In the rows, zero is written as 128.
[120 133 141 100 134 124 175 178 112 127 143 147 147 115 126 102 110 127
  96 148 145 126 119 103 147 141 118 112 135 168 160  84 142 141 126 152]
0
[105 117  91 136 147 135 146 114 127 145 132 138 125 135 113 174 119 121
 115 130 129 145 109 145 142 129 151 127 181 119 150 123 138 151 117 140]
0
[ 88 124 104 112 121 121 148 124 122 170 142 186 148 138 123 164  95 128
 125 111 150 145  83 155 135 157 133 133 170 145 161 114 152 157 139 162]
0
[ 80 111 114 133 129 142 118 104 121 173 115 162 148 143 112 153  78 131
 119 133 133 132 127 127 133 174 131 130 175 112 178 123 167 123 122 111]
1
[181 130  99 143 137  95 171 120 125 148 115  58 124  89 113 180 154 140
 154  76 127 152 105 131 147  82 182 132 127 160 120 118 108 148  63 124]
0
[ 89 133 148 141 162 123 162 132 134  71 134 117 128 143 132 137 137 129
 119 120 150 143 110 133 141 117 131 115 149 134 152 120 117 143 117 149]
0
[ 67  99 129 111 122 142 123 113 118 173 127 192 119 138 154 121  97 144
 112 130 132 129 141 132 115 183 138 140 140 113 141  36 174 122 127 107]
1
[ 24 115 135  75 212 145 125 101 129 155 149 172 125 160 139 140  97 119
 112 146 148 132 131 145  96 187 125 139 140 111 148 126 144 127 145 116]
1
[ 65  90 117 121 118 129 138 123 130 202 108 128 120 145  82 165  96 135
 140 115 127 147  75 154 113 187 171 120 182  86 142 130 154 137 150 110]
1
[223 182 165 162 184 141 168 175 123  33 153   4  83  79 180  27 182 119
 113 126 174 134 170  98 171  18  88 149  89 213  91  78  64 141  19 145]
0
[100 115 140 127 129 130 155 112 111 153 127 157 112 157 149 162 116 131
 122 140 145 136  94 146 142 140 148  92 155 159 158 125 127 147 139 155]
0
[ 95 102  97 156 130 123 138 132 149 206 120 125 131 101 115 219 160  73
 196  47 141 164  88 154 120 155 196 145 146 111  76 144 123 175  97  40]
1
[106 117 136 116 127 147 121 112 104 160 130 146 149 138 113 127  90 138
 111  94 146 122 145 134 113 167 168 110 145 122 130  89 177 137 125 110]
1
[138 139 131 177 131 125 152 131 124 134 119 105  98 133 122 157 134 124
 135 136 154 133 107 102 131 112 133 112 135 109 141 132 113 137 130 137]
0
[103 132 123 139 142 122 162 127 115 125 127 167 126 120 121 139 123 136
 126 154 127 134 103 138 138 147 141 113 143 159 134 109 116 151 125 133]
0
[136 102 130 106 184 148 137 150 139 143 141 100 138 115 167  50 133 110
 102  87 180 132 147 138 153 103 148 166 116 200  97  34 161 154  64 131]
1
---
[138 146  92 113 152 160  97  87 134 149 125 117 133  94 113 126 118 143
  73 119  67 161 156 117 135 122 130 149 121 124 134 145 117 145 134 100]
8
[154 149 129 153 141 150 110  96 131 162 120 111 120 130 117 117 135 119
  72 116 115 133 152 145 173 118 142 146  96 131 119 144 127 117 115 121]
8
[144 160  78 130 133 135  90  68 137 153  94 107 116 131 115 131 146 113
  44 133  98 137 153 129 155 120 156 143 130 108 130 152 122 155 113 113]
8
[115 148 105 116 105  90 112 151 124 124  66 131 141  95 105 140 127 108
 112 106  84 142 116 142 124 127 143 142 125 110 161 151 121 149 159 119]
5
[145 131 179 140 114  92 143 185 134 115 137 125  98 121 124 122 178 137
 164 126  92 119  83 116 161 119 100  95 105 135 123 129 140 144 126 140]
5
[160 116 149 135 199 172 113 104 131 158 150 120 121 139 133  89 140 108
  71 133 112 139 125 126 149 120 116  86 121 112 125 130 137 141 131 133]
8
[130 139 110 134  98  80 154 159 128 119  94 121  98 120 123 126 156  36
 133 122  59 130 128 131 117 103 125 152 113 138 136 164 132 158 136 133]
5
[106 139 166 125 143 139 101 150 140 137 137 124 172 116  87 146 130 105
 156 129 165 151 122 125 189 142 160  91 119  54 134  88 140 154 166 112]
5
[172 143 147 134 184 183 151 154 140 149 135 116  93 141 113 104 163 137
 100 145 124 145 115 143 197  89 133 112 102 131 132 141 143 160 121 125]
5
[124 137 134 138 197 186  92  73 126 172 151 125 129 133 118 130  97 132
  62 134 113 150 156 112 134 140 142 109 127 125 112 116 114 137 131 106]
8
[116 157  92 125 160 129 105 104 126 161  84  65 153 103 117 128 121 103
  76 107  53 143 155 118 108 134 146 165 169 104 140 154 120 114  75 100]
5
[116 143 172 121 120 103 113 158 111 125  79 134 153 121 107 141 120 117
 143 123 112 159 102 115 132 138 162 115 108  97 139 127 144 138 139 115]
5
[154 158 153 142 104 108 150 169 137 128 115 121 117 107 123 137 152 127
 129 122  63 137  97 129 160 115 151 119 106 126 143 150 141 159 146 128]
5
[119 131 102 127 173 176 115  92 130 175 132 134 142 112 156 130  99 129
  94 139 144 135 159  98 118 133 131 122 152 100 132 125 128 126 131 120]
8
[127 145 147 137  96  52 113 173 127 104 117 123  69 135 108 136 173 145
 172 130  71 131 117 114 131 126 125 104 105 129 122 148 152 175 140 143]
5
[102 148 164 139  81 125 132 157 133 104 122 140 184 120  97 135 125 109
 192 124 166 127  85 145 169 142 160 136 113  87 132 124 133 147 159 109]
5
[133 157 151 127 125 127 133 168 132 135 103 122 108 123 108 119 150 104
 102 108  81 131 118 146 160 105 125 139 130 126 142 164 130 160 171 136]
5
[148 160 163 140 226 192  97 102 134 183 145  95 127 142 110 104  95 107
  61 127 114 164 147 128 201 129 149 109 107  81 136 145 132 167 151 100]
8
[144 142 129 133 150  82 110 135 132 123 132 102  92  70 139 128 153 122
 110 188  16 146 140 121 107 120 135  86 130 137 137 172 160 124 128 126]
5
[138 154 110 106 117 139 134  98 131 153  95  99 162 118 123 134 116 116
  78 129 115 141 151 135 137 107 127 164 119 115 152 180 120 128 153 124]
8
[113 154 142 128 101  69 127 184 127 100 100 124 152 105  96 141 126 133
 177 140  79 134  98 121 136 128 139 120 105 110 138 123 132 147 178 122]
5
[158 144 121 126 189 155 167 100 119 157  94  88 152 141 137 126 110 111
  56 127  98 149 156 113 125 117 132 138 126 118 131 135 126  98 131 128]
8
[137  98 134 120 163 156 124 109 125 139 140 127 143 143 127 169 117 114
 106 141 145 135 124 136 142 125  80 137 128 120 138 128 130 132 133 127]
8
[147 133 127 131  76  59 138 186 141 115  84 113 101 114 100 113 160 121
 126 125  43 137 106 141 130  99 137 143  93 147 141 192 142 161 153 144]
5
[143 160 143 136 111  46 109 188 124 115  94 119  97 104  93 149 163 127
 182 125  34 128 102 124 125 100 144  87 113 121 150 149 129 160 184 121]
5
---
[132 106 123 135 105 123 126 137 135 120 132 129 115 131  97 144 122 134
 126 118 120 132 123  93 150 103 127 115 131 131 125 132 122 131 134 145]
3
[138 150 128 121 143 126 135 126 137 116 136 142  64 142 150 156  76 130
 131 100 166 141 123 101 163 162 149 140 150 127 146 146 142 138 109 118]
4
[117 156 119 118 126 133 106 115 128 126 121 130 148 115 117 118 136 132
 108 156 126 116 139 184 135  56 123 115 125 147 122 115 107 119 143 132]
7
[117 143 125 105 102 128 125 146 129  98 135 127 127 111 123 105  79 131
  78 129 154  97 148 153 145  88 124  98  94 144 120 112 117 119 142 138]
7
[142 145 134 131 149 145 133 138 126 150 136 127  90 147 165 138 119 129
 124 118 153 136 111 108 134 209 118 145  83 126 149 147 142 149 103 128]
4
[116 133 131 110 112 125 120 115 133 135 127 121 138 123 111 101 106 126
 115 132 137 107 130 153 123  95 113 104 106 127 124 124 117 113 144 140]
7
[127 141 102 147 123 129 126 144 127 125 147 131 119 132 158 108  74 131
 110 118 159 132 133 118 157 162 120 134  96 125 125 115 135 136 105 134]
3
[159 137 132 160 143 161 128 119 121 139 107 114 140 103 157 122 164 143
 121 129 130 114 120 138  97 230 121  99  73 153 127  78 127 134 123  94]
7
[152 145 141 155 185 167 146 112 120 137 140 135  73 144 181 185 179 130
 162 114 132 146 111 117 135 197 129 138 115 139 133 166 146 152 105 115]
4
[128 142 142 135 192 136 121 130 116 134 125 128 129 147 170 124 110 135
 123 139 147 123 122 118 127 128  92 150  93 115 122 150 133 153 103 107]
4
[156 128 122 146 100 131 141 128 140 126 133 140 103 126 120 113  96 131
 127 138 134 146 149 107 137 189 130 120 131 117 126 110 139 138 129 128]
3
[124 110 124 114 125 137 131 126 132 119 124 127 121 139 131 129 150 137
 114 135 112 122 127 118 135  44 122 127 122 130 129 149 124 132 136 144]
3
[121 130 129 133 131 136 118 117 126 116 125 114 141 131 133 114 127 125
 122 133 125 118 119 148 121  85 108 115 102 124 123 125 120 127 145 120]
7
[144 120 135 126 105 131 128 149 121 127 126 140 140 122  81 115 142 126
 127 126 122 114 132 133 114 148 127 113 134 127 128 110 130 131 146 137]
7
[151 141 117 132 174 135 132 135 124 136 135 123  84 154 178 161 114 133
 123 111 147 139 134 111 144 140 136 150  92 132 140 145 156 147 110 127]
4
[109 121 118 109  96 114 123 109 136 128 109 122 180 126 105 110 121 129
 110 142 116 127 143 143 113  60 132 118 140 124 127 124 109 106 141 131]
7
[161 148 143 139 168 156 146 136 125 141 137 140  66 131 164 167 156 124
 150 106 130 140 107 108 138 202 125 127 116 150 153 147 136 142 134  84]
4
[130 103 121 130  93 113 120 126 140 136 109 128 128 149 105 138 119 149
 132 134 127 144 120  77 119 172 134 127 144 122 115 118 147 128 138 128]
3
[ 96 122 113 111  89 113 105 116 139 113 114 109 193 139  95  94 139 120
 104 155 128  86 157 196 133  15 119 105 118 136 110 114 107 104 158 140]
7
[109 113 130 121 116 115 124 111 133 120 128 124 129 134 165 147 156 146
 114 143 108 137 125 122 106  58 141 137 142 116 125 117 119 129 135 124]
3
[108 128 120 115 100 105 136 125 124 123 127 129 156 125 112 110  89 118
  68 138 138 120 140 130 120  99 136 122 123 126 120 126 111 125 121 148]
7
[124 145 122 105 112 114 133 140 123 106 108 127 121 127 135  85  70 123
 118 131 170  97 130 153 117 146 150 109  92 126 119  88 121 117 139 142]
7
[141 132 129 167 131 153 112  97 121 160  98 100 195  93 113  87 185 127
 119 145 113 103 127 178  70 181  97 106  71 137  89  84 145 127 163 102]
4
[118 117 123 108 148 138 119 111 129 131 126 134 135 167 141 138 170 123
 106 144 127 115 118 147 116  19 116 112  98 136 131 147 122 121 161 156]
7
[128 137 127 145 167 137 129 127 124 140 121 131  90 150 148 156 142 139
 126 129 129 125 110 105 138 143 130 144 111 134 137 223 137 150 126 120]
4
[102 122 124 122  96 118 123 129 111 124 113 104 161 123 101 113 124 138
 112 138 125 121 136 133 114 123 133 125 133  95 127 105 115 109 125  94]
7
[121 159 113 102  81 121 127 118 133 116 113 130 150 129 103  76  96  93
  93 139 148  21 152 146 119  92 117  76 105 126 110 128  95 101 139 133]
7
[ 64 120 160 100 136 100 129 134 128 115 144 133 128 141 129 113  68 117
 112 131 161 127 141 105 156  96 110 131 102 121 110 156 150 125  53 131]
3
[130 127 127 127 108 127 109 126 124 122 113 127 160 127 123 118 100 142
 114 141 146 133 135 141 123 151 136 118 103  96 127 113 123 129 124 124]
7
[100 113 128 116 134 108 130 134 131 117 140  52 131 138 137 135 126 142
 107 124 128 138 123 119 131  74 135 138 131 124 128 129 137 128 129 119]
3
[117 139 122 116 101 121 120 138 154 117 118 117 141 129 105  84  91 119
 133 129 147 114 157 145 134  90 131 101 102 119 130  96 118 112 142 126]
7
[126 151 132 143 149 142 133 129 136 148 126 128 146 150 152 129  56 153
 148 118 174 127 133  90 126 225 118 182 108 115 127 167 147 153  75 131]
4
[149 146 133 126 158 147 136 106 135 139 125 123  86 147 160 141  83 151
 113 110 168 132 139 106 151 175 133 129  78 131 136 132 141 142 130 138]
4
[134 130 141 129 128 128 123 142 137 121 134 129 107 144 141 146 128 137
 120 127 130 133 134 111 137 129 139 143 131 141 121 151 104 147 126 137]
3
[153 173 134 147 217 148 116 127 125 128 119 119 124 115 178 146  92 142
 125 112 170 110 144 137 129 220 131 154  69 139 128 103 142 146 118 126]
4
[110 136 121 124 118 121 125 121 131 117 122 120 147 130 123  95 108 129
 105 144 134 144 139 180 127  93 137 112 105 124 138 116 103 122 142 143]
7
[137 142 148 143 152 132 128 123 104 142 125 118 119 149 143 149  94 135
 119 121 135 136 109 110 125 177 104 155 108 127 133 144 140 153 122 133]
4
[110  81 139 131 153 109 125 134 124 118 130  94 125 146 141 152 119 145
 147 124 124 144 118 109 133 105 155 173 136 112 126 153 138 133  95 126]
4
[112 136 133 111 114 119 130 132 131 169 132 139 124 140 118 138  75 127
 115 114 162 130 138 108 138 135 143 131 120 119 130 128 128 130 120 120]
3
[121 131 123 103 126 112 134 131 138 137 125 121 129 132 114 121 120 121
 112 140 130 144 118 118 127 116 120 139 123 113 107 149 122 140 129 126]
3
